Here is a tiny trained network, its code and every weight. The questions are about switching its units off for an input and a class, where a switched-off unit gives its printed mean instead of its output.

import numpy as np


def w(rows, s, z=0):
    codes = np.array(rows[::2]) - 128.0
    scale = np.full(codes.shape[1], s)
    scale[-1] = z or s
    return codes * scale


def f(y):
    return np.maximum(y, 0)


def log_softmax(a):
    a = a - a.max(-1, keepdims=True)
    return a - np.log(np.exp(a).sum(-1, keepdims=True))


def net(x, mask):
    res = np.array(x, float).reshape(1, 8) / 4 @ E
    y = f(res @ A[0][:, :-1].T + A[0][:, -1])
    res = res + np.where(mask, y, B[0][:, -1]) @ B[0][:, :-1]
    return log_softmax(res[-1] @ U[:, :-1].T + U[:, -1])


A, B = {}, {}
E = w([
[113,139,55,121,64],'x0',
[19,186,179,82,227],'x1',
[90,150,200,218,78],'x2',
[207,229,46,128,118],'x3',
[81,100,24,215,249],'x4',
[210,185,148,79,187],'x5',
[171,2,208,30,209],'x6',
[34,165,18,32,63],'x7',
],0.0081)
A[0] = w([
[128,117,145,152,102,41],'N0',
[54,109,46,101,142,131],'N1',
[149,106,155,78,144,77],'N2',
[100,114,111,148,184,89],'N3',
[71,152,234,152,131,93],'N4',
[166,146,131,106,55,138],'N5',
[96,146,109,125,137,129],'N6',
[157,6,184,63,128,126],'N7',
[124,163,154,39,101,74],'N8',
[122,70,164,127,142,75],'N9',
[122,117,113,119,94,5],'N10',
[171,157,134,121,81,56],'N11',
[141,90,155,107,130,52],'N12',
[114,153,103,150,126,160],'N13',
[148,129,114,113,74,76],'N14',
[155,136,179,184,97,45],'N15',
[127,104,101,223,152,63],'N16',
[73,123,161,151,84,35],'N17',
[116,110,149,139,136,58],'N18',
[169,128,125,147,148,2],'N19',
[75,149,215,134,144,107],'N20',
[188,126,90,107,190,99],'N21',
[178,138,111,123,203,143],'N22',
[179,136,162,134,79,167],'N23',
[180,150,203,133,116,76],'N24',
[186,137,102,126,186,81],'N25',
[107,112,151,157,186,67],'N26',
[155,84,116,128,137,25],'N27',
],0.017,0.0092)
B[0] = w([
[135,123,129,179,185,140],'N0',
[183,46,2,83,125,209],'N1',
[158,122,190,135,148,173],'N2',
[179,74,101,169,123,165],'N3',
[116,215,205,154,165,206],'N4',
[221,100,95,186,74,206],'N5',
[162,138,109,131,164,158],'N6',
[115,93,214,255,144,251],'N7',
[113,186,137,9,149,191],'N8',
[105,167,153,153,95,172],'N9',
[126,167,87,130,89,137],'N10',
[123,86,74,158,133,170],'N11',
[127,120,144,150,160,157],'N12',
[190,124,135,138,146,165],'N13',
[151,134,87,144,121,167],'N14',
[175,52,124,168,205,172],'N15',
[88,180,110,35,127,167],'N16',
[120,218,113,90,136,166],'N17',
[102,152,121,132,115,140],'N18',
[95,141,132,82,101,138],'N19',
[137,228,175,129,192,197],'N20',
[66,207,165,139,142,181],'N21',
[52,219,118,115,91,187],'N22',
[196,138,88,157,151,206],'N23',
[75,157,30,107,34,192],'N24',
[104,213,150,88,83,169],'N25',
[178,124,110,163,38,167],'N26',
[55,150,142,169,153,143],'N27',
],0.0097,0.02)
U = w([
[143,141,28,119,109,165],'0',
[180,77,76,175,177,207],'1',
[65,216,197,29,184,89],'2',
[2,5,136,168,151,66],'3',
[100,201,211,244,157,160],'4',
[164,58,216,72,58,2],'5',
],0.0073,0.0086)

Each question gives the input, the list of numbers given to net, and the class t.
The units are the neurons (one row each of A and B). Each row of codes is followed by its name. A weight is (code - 128) times the scale printed after its matrix; where a second scale follows, it is the last column's (A, B and U).
mask holds one flag per neuron, in row order. A switched-off neuron (its flag False) gives its mean, the last column of its row in B, instead of its output. The means were averaged over made-up inputs and are rounded, as every weight is.
A unit's drop is (log p(t) with every unit on - log p(t) with that unit switched off) / (log p(t) with every unit on - log p(t) with every unit switched off).
The circuit of an input: a set's keep is (log p(t) with only the set's units on - log p(t) with every unit switched off) / (log p(t) with every unit on - log p(t) with every unit switched off). Starting from the 12 units with the biggest drops (on a tie, the unit counted first), units are removed one at a time, each time the one whose removal leaves the highest keep (on an exact tie, the one counted first), for as long as the keep stays at least 0.8.
circuit, biggest first: the units of the circuit, biggest drop first
k most important neurons: the k neurons with the biggest drops, biggest first
drop of u: that unit's drop, to one decimal
input [-8,-1,-6,-5,-1,-1,-2,8], class 1: circuit, biggest first => (N24 N1)
input [3,-8,-8,6,7,1,8,-7], class 4: 2 most important neurons => (N7 N8)
input [4,7,1,0,-1,-7,-7,0], class 0: circuit, biggest first => (N1)
input [-4,-4,-3,-2,6,-5,-8,2], class 0: 2 most important neurons => (N16 N7)
input [5,-7,2,0,6,0,-6,-2], class 0: 2 most important neurons => (N16 N7)
input [-1,-5,7,-1,-4,-1,-1,-3], class 1: circuit, biggest first => (N15 N23)
input [7,4,-6,-6,5,2,-8,4], class 1: circuit, biggest first => (N22 N21)
input [-3,0,5,8,7,5,-4,-5], class 2: 2 most important neurons => (N16 N7)
input [-5,-4,-5,2,-7,-3,6,4], class 4: 2 most important neurons => (N7 N1)
input [6,-3,-1,-5,6,4,-7,-8], class 0: 3 most important neurons => (N7 N16 N4)
input [-3,-6,-3,-6,-4,-5,-2,7], class 1: 2 most important neurons => (N24 N22)
input [5,-2,-6,1,-3,-6,8,5], class 3: 2 most important neurons => (N7 N23)
input [-7,-2,3,6,-6,-1,-3,-1], class 0: 2 most important neurons => (N24 N7)
input [5,8,-3,1,-7,6,-6,2], class 2: circuit, biggest first => (N8)
input [4,0,-5,-5,7,1,-4,-2], class 0: 2 most important neurons => (N7 N16)
input [-5,6,-1,-2,1,-6,-7,6], class 0: 2 most important neurons => (N1 N7)
input [-6,-5,3,-4,8,1,-6,-4], class 0: 2 most important neurons => (N16 N7)
input [-1,7,-4,8,-2,6,5,-8], class 2: drop of N20 => 0.0
input [-1,-7,8,7,-4,6,-7,-3], class 1: drop of N15 => 0.3
input [-3,8,1,-6,-8,0,-8,-3], class 2: circuit, biggest first => (N7)
input [0,3,3,-4,-7,8,-3,5], class 2: drop of N8 => 0.3
